Here is a tiny trained network, its code and every weight. The questions are about switching its units off for an input and a class, where a switched-off unit gives its printed mean instead of its output.

import numpy as np


def w(rows, s, z=0):
    codes = np.array(rows[::2]) - 128.0
    scale = np.full(codes.shape[1], s)
    scale[-1] = z or s
    return codes * scale


def norm(h):
    return h / np.sqrt((h * h).mean(-1, keepdims=True) + 1e-5)


def f(y):
    return np.maximum(y, 0)


def log_softmax(a):
    a = a - a.max(-1, keepdims=True)
    return a - np.log(np.exp(a).sum(-1, keepdims=True))


def net(x, mask):
    res = np.array(x, float).reshape(1, 8) / 4 @ E
    u = 0
    for l in range(2):
        y = f(norm(res) @ A[l][:, :-1].T + A[l][:, -1])
        res = res + np.where(mask[u : u + 14], y, B[l][:, -1]) @ B[l][:, :-1]
        u += 14
    return log_softmax(norm(res)[-1] @ U[:, :-1].T + U[:, -1])


A, B = {}, {}
E = w([
[148,141,153,130,155],'x0',
[89,19,83,143,149],'x1',
[131,243,58,114,151],'x2',
[104,151,84,255,69],'x3',
[61,74,151,96,12],'x4',
[114,89,35,94,100],'x5',
[49,66,114,122,164],'x6',
[78,139,185,74,133],'x7',
],0.0077)
A[0] = w([
[183,133,66,126,45,125],'0.n1',
[168,102,183,44,68,121],'0.n2',
[218,177,126,119,192,53],'0.n3',
[185,162,123,101,180,68],'0.n4',
[144,94,136,134,76,107],'0.n5',
[178,204,94,78,157,49],'0.n6',
[134,163,101,53,199,96],'0.n7',
[205,82,102,144,225,3],'0.n8',
[159,43,2,61,128,27],'0.n9',
[206,122,119,134,213,66],'0.n10',
[50,198,82,130,160,57],'0.n11',
[134,189,129,110,143,53],'0.n12',
[125,219,93,60,179,118],'0.n13',
[50,183,59,103,181,59],'0.n14',
],0.0095,0.0039)
B[0] = w([
[162,114,90,169,75,227],'0.n1',
[179,82,139,75,80,222],'0.n2',
[192,183,104,83,152,224],'0.n3',
[160,190,132,131,155,198],'0.n4',
[168,177,141,125,105,175],'0.n5',
[160,176,128,86,138,221],'0.n6',
[160,163,122,197,80,223],'0.n7',
[138,78,136,182,201,192],'0.n8',
[97,92,40,7,115,220],'0.n9',
[157,118,145,135,187,207],'0.n10',
[69,157,135,182,131,178],'0.n11',
[138,150,141,117,111,172],'0.n12',
[146,207,115,110,110,254],'0.n13',
[30,131,117,127,104,188],'0.n14',
],0.018,0.0048)
A[1] = w([
[152,156,177,66,98,252],'1.n1',
[90,148,51,108,115,82],'1.n2',
[189,79,142,159,205,47],'1.n3',
[100,155,135,88,153,170],'1.n4',
[143,104,83,80,96,65],'1.n5',
[122,112,184,115,116,68],'1.n6',
[156,129,139,202,49,141],'1.n7',
[138,85,58,127,195,215],'1.n8',
[122,95,235,82,97,168],'1.n9',
[77,199,92,111,132,65],'1.n10',
[146,104,143,155,204,42],'1.n11',
[64,146,93,111,148,227],'1.n12',
[102,86,250,93,128,29],'1.n13',
[80,127,62,157,112,188],'1.n14',
],0.017,0.0017)
B[1] = w([
[179,99,107,116,160,254],'1.n1',
[134,95,178,100,121,222],'1.n2',
[51,163,84,144,136,197],'1.n3',
[138,138,132,154,100,171],'1.n4',
[157,105,76,94,126,226],'1.n5',
[123,105,130,121,165,156],'1.n6',
[119,90,79,207,92,241],'1.n7',
[70,154,114,85,111,214],'1.n8',
[129,72,164,138,205,207],'1.n9',
[131,115,208,146,150,221],'1.n10',
[73,163,88,131,142,174],'1.n11',
[114,163,184,110,109,184],'1.n12',
[138,85,157,146,254,186],'1.n13',
[119,135,174,138,96,218],'1.n14',
],0.029,0.0074)
U = w([
[229,253,131,127,156,155],'0',
[135,48,138,161,228,124],'1',
[178,79,75,93,97,137],'2',
[49,94,110,14,44,126],'3',
[123,96,107,216,38,171],'4',
[110,157,113,149,94,2],'5',
[23,205,48,119,174,146],'6',
[76,180,243,160,65,124],'7',
],0.015,0.0083)

Each question gives the input, the list of numbers given to net, and the class t.
The units are the neurons (one row each of A and B). Each row of codes is followed by its name. A weight is (code - 128) times the scale printed after its matrix; where a second scale follows, it is the last column's (A, B and U).
mask holds one flag per neuron, layer by layer. A switched-off neuron (its flag False) gives its mean, the last column of its row in B, instead of its output. The means were averaged over made-up inputs and are rounded, as every weight is.
A unit's drop is (log p(t) with every unit on - log p(t) with that unit switched off) / (log p(t) with every unit on - log p(t) with every unit switched off).
The circuit of an input: a set's keep is (log p(t) with only the set's units on - log p(t) with every unit switched off) / (log p(t) with every unit on - log p(t) with every unit switched off). Starting from the 12 units with the biggest drops (on a tie, the unit counted first), units are removed one at a time, each time the one whose removal leaves the highest keep (on an exact tie, the one counted first), for as long as the keep stays at least 0.8.
units of the circuit, in order: the units of the circuit, biggest drop first
most important unit: the unit with the biggest drop
k most important neurons: the k neurons with the biggest drops, biggest first
k most important neurons of layer l: the k neurons of layer l with the biggest drops, biggest first
drop when u is switched off: that unit's drop, to one decimal
input [-6,-8,0,8,-5,2,-1,-4], class 4: units of the circuit, in order	[1.n7]
input [-4,8,-5,8,8,-2,3,6], class 1: 2 most important neurons	[1.n13 0.n1]
input [-6,3,7,7,3,6,2,-6], class 3: units of the circuit, in order	[0.n9 1.n2]
input [4,1,5,5,6,-8,3,-3], class 4: 2 most important neurons	[0.n9 1.n7]
input [0,-1,-1,3,4,8,-2,-1], class 3: 2 most important neurons	[0.n9 0.n7]
input [8,2,-4,-6,7,7,-5,6], class 1: 2 most important neurons of layer 1	[1.n9 1.n13]
input [-2,5,8,-2,3,3,0,-2], class 3: 2 most important neurons	[0.n9 1.n5]
input [-5,-8,4,-4,5,0,2,-7], class 2: 4 most important neurons	[0.n1 0.n2 1.n1 1.n7]
input [-1,1,2,-5,0,-3,3,-3], class 6: 4 most important neurons of layer 0	[0.n8 0.n10 0.n5 0.n12]
input [8,8,2,5,7,-7,-2,0], class 4: 2 most important neurons of layer 0	[0.n2 0.n10]
input [8,4,6,-8,-4,0,1,-1], class 0: 2 most important neurons	[0.n13 0.n7]
input [5,3,5,1,-3,-6,3,6], class 7: 2 most important neurons of layer 0	[0.n14 0.n11]
input [-4,2,-3,8,-1,2,5,1], class 4: 3 most important neurons	[1.n7 0.n9 0.n14]
input [1,-3,4,3,-7,0,5,-7], class 6: 4 most important neurons of layer 1	[1.n11 1.n1 1.n3 1.n8]
input [-8,-6,-7,1,-6,-8,7,1], class 6: 3 most important neurons	[1.n3 1.n11 0.n2]
input [-2,7,6,4,-5,-4,-2,3], class 7: most important unit	0.n14
input [2,0,7,-7,-6,3,8,-7], class 0: 2 most important neurons	[0.n13 0.n3]
input [-3,5,6,-4,-8,3,6,-2], class 7: 2 most important neurons	[0.n14 1.n10]
input [-1,7,4,1,-8,5,8,-3], class 3: 2 most important neurons	[0.n9 1.n8]
input [5,-2,-6,3,-7,-3,8,6], class 6: 2 most important neurons of layer 1	[1.n3 1.n11]
input [-3,-7,3,2,5,-8,4,-7], class 4: most important neuron of layer 1	[1.n7]
input [1,-2,-8,-5,6,6,-5,3], class 1: 2 most important neurons	[1.n9 1.n13]
input [0,4,2,0,5,-3,3,-4], class 3: drop when 1.n5 is switched off	0.1
input [0,5,-8,-3,-3,7,-3,-5], class 3: drop when 0.n9 is switched off	0.5
input [-7,-7,5,1,6,-2,-7,2], class 2: drop when 1.n1 is switched off	0.2
input [-7,-4,6,4,3,-7,5,-7], class 7: drop when 0.n9 is switched off	-0.1
